Below is a small trained network, with its code and all its weights. Each question gives an input and a target symbol and asks what happens when units are switched off, that is, made to give their printed mean instead of their output.

import numpy as np


def w(rows, s, z=0):
    codes = np.array(rows[::2]) - 128.0
    scale = np.full(codes.shape[1], s)
    scale[-1] = z or s
    return codes * scale


def norm(h):
    return h / np.sqrt((h * h).mean(-1, keepdims=True) + 1e-5)


def f(y):
    return np.maximum(y, 0)


def softmax(a):
    e = np.exp(a - a.max(-1, keepdims=True))
    return e / e.sum(-1, keepdims=True)


def log_softmax(a):
    a = a - a.max(-1, keepdims=True)
    return a - np.log(np.exp(a).sum(-1, keepdims=True))


def net(x, mask):
    ids = ['αγδεημξπστω'.index(c) for c in x.split()]
    T = len(ids)
    res = E[ids] + P[:T]
    q, k, v = (norm(res) @ M[0].T for M in (Q, K, V))
    z = softmax(np.where(np.tri(T) > 0, q @ k.T / 3**0.5, -1e9)) @ v
    res = res + np.where(mask[0], z, O[0][:, -1]) @ O[0][:, :-1]
    y = f(norm(res) @ A[0][:, :-1].T + A[0][:, -1])
    res = res + np.where(mask[1:9], y, B[0][:, -1]) @ B[0][:, :-1]
    return log_softmax(norm(res)[-1] @ U[:, :-1].T + U[:, -1])


Q, K, V, O, A, B = {}, {}, {}, {}, {}, {}
E = w([
[175,95,197,156,103],'α',
[85,46,14,119,142],'γ',
[130,220,118,108,65],'δ',
[206,145,113,97,130],'ε',
[4,157,161,127,77],'η',
[105,173,207,87,152],'μ',
[212,158,238,106,172],'ξ',
[173,215,157,142,124],'π',
[122,92,157,78,90],'σ',
[134,171,52,92,169],'τ',
[146,143,132,165,81],'ω',
],0.024)
P = w([
[84,144,76,180,187],'0',
[93,132,135,159,165],'1',
[122,127,154,159,145],'2',
[152,127,161,149,126],'3',
[182,134,166,144,119],'4',
[211,138,161,135,109],'5',
[233,148,157,133,85],'6',
[255,163,145,133,69],'7',
],0.0085)
Q[0] = w([
[107,110,9,190,252],'H1',
[114,177,141,230,126],'H1',
[52,17,66,81,210],'H1',
],0.016)
K[0] = w([
[176,236,40,250,235],'H1',
[248,206,195,134,62],'H1',
[56,127,76,239,248],'H1',
],0.013)
V[0] = w([
[192,30,76,118,189],'H1',
[255,158,170,112,38],'H1',
[121,64,90,37,64],'H1',
],0.0053)
O[0] = w([
[118,67,133,53,134,106],'H1',
[2,175,107,177,122,191],'H1',
[170,170,9,124,235,253],'H1',
],0.0074,0.0058)
A[0] = w([
[4,139,66,96,151,62],'N1',
[88,168,105,102,168,44],'N2',
[152,118,149,205,143,104],'N3',
[144,132,163,121,204,2],'N4',
[176,75,115,191,125,201],'N5',
[128,176,152,169,98,104],'N6',
[124,144,152,113,135,136],'N7',
[180,113,150,79,154,184],'N8',
],0.015,0.0047)
B[0] = w([
[161,126,96,93,247,187],'N1',
[179,167,134,115,127,165],'N2',
[213,108,141,107,171,173],'N3',
[103,183,65,37,162,146],'N4',
[134,134,68,69,122,177],'N5',
[88,50,105,151,155,212],'N6',
[133,129,103,119,105,157],'N7',
[110,141,155,161,43,253],'N8',
],0.011,0.008)
U = w([
[204,40,180,150,151,92],'α',
[83,50,49,119,125,75],'γ',
[47,171,53,199,99,75],'δ',
[171,146,103,141,58,213],'ε',
[34,105,124,131,168,121],'η',
[64,170,202,94,151,88],'μ',
[174,154,240,118,157,3],'ξ',
[166,149,174,252,171,86],'π',
[99,96,132,22,32,31],'σ',
[181,156,79,76,186,201],'τ',
[137,61,64,224,117,64],'ω',
],0.015,0.0056)

Each question gives the input, a string of symbols that net reads in full, and the target symbol t.
The units are the heads (3 rows each of Q, K, V and O) and the neurons (one row each of A and B). Each row of codes is followed by its name. A weight is (code - 128) times the scale printed after its matrix; where a second scale follows, it is the last column's (O, A, B and U).
mask holds one flag per unit, heads first, then neurons. A switched-off unit (its flag False) gives its mean, the last column of its rows in O or B, instead of its output. The means were averaged over made-up inputs and are rounded, as every weight is.
A unit's drop is (log p(t) with every unit on - log p(t) with that unit switched off) / (log p(t) with every unit on - log p(t) with every unit switched off).
The circuit of an input: a set's keep is (log p(t) with only the set's units on - log p(t) with every unit switched off) / (log p(t) with every unit on - log p(t) with every unit switched off). Starting from all 9 units, units are removed one at a time, each time the one whose removal leaves the highest keep (on an exact tie, the one counted first), for as long as the keep stays at least 0.8.
units of the circuit, in order: the units of the circuit, biggest drop first
most important unit: the unit with the biggest drop
top k neurons: the k neurons with the biggest drops, biggest first
drop of u: that unit's drop, to one decimal
input μ μ δ α σ δ γ, target τ: most important unit => N6
input σ ε σ α σ π δ ε, target ε: units of the circuit, in order => [N1, N8]
input σ δ σ μ ε ε, target ε: top 3 neurons => [N8, N1, N3]
input σ σ δ σ, target ε: units of the circuit, in order => [N8, H1, N6]
input α δ δ ω, target ω: units of the circuit, in order => [N6, H1, N3, N5]
input σ α ω, target τ: units of the circuit, in order => [N5, N8]
input σ η α, target τ: top 3 neurons => [N5, N4, N3]
input γ α μ π, target π: units of the circuit, in order => [N6, H1]
input π μ σ σ α ω, target τ: top 3 neurons => [N8, N5, N3]
input ε δ δ δ π δ, target δ: top 2 neurons => [N6, N8]
input δ γ δ τ σ τ, target ε: top 2 neurons => [N1, N8]
input σ τ μ, target τ: top 2 neurons => [N4, N2]
input ξ τ η γ τ π, target π: top 3 neurons => [N6, N8, N3]
input α δ σ μ, target τ: units of the circuit, in order => [N4]
input π η σ π σ δ ω, target ω: top 2 neurons => [N6, N1]
input σ ε π σ σ γ, target τ: top 2 neurons => [N6, N1]
input μ γ δ σ ε δ δ η, target τ: top 2 neurons => [N1, N8]
input σ δ δ α α α, target ε: top 4 neurons => [N8, N5, N1, N6]
input σ π η, target τ: drop of N1 => 0.6
input σ ε δ α, target τ: drop of N5 => 0.4
input σ σ τ γ σ, target ε: drop of N8 => 0.4
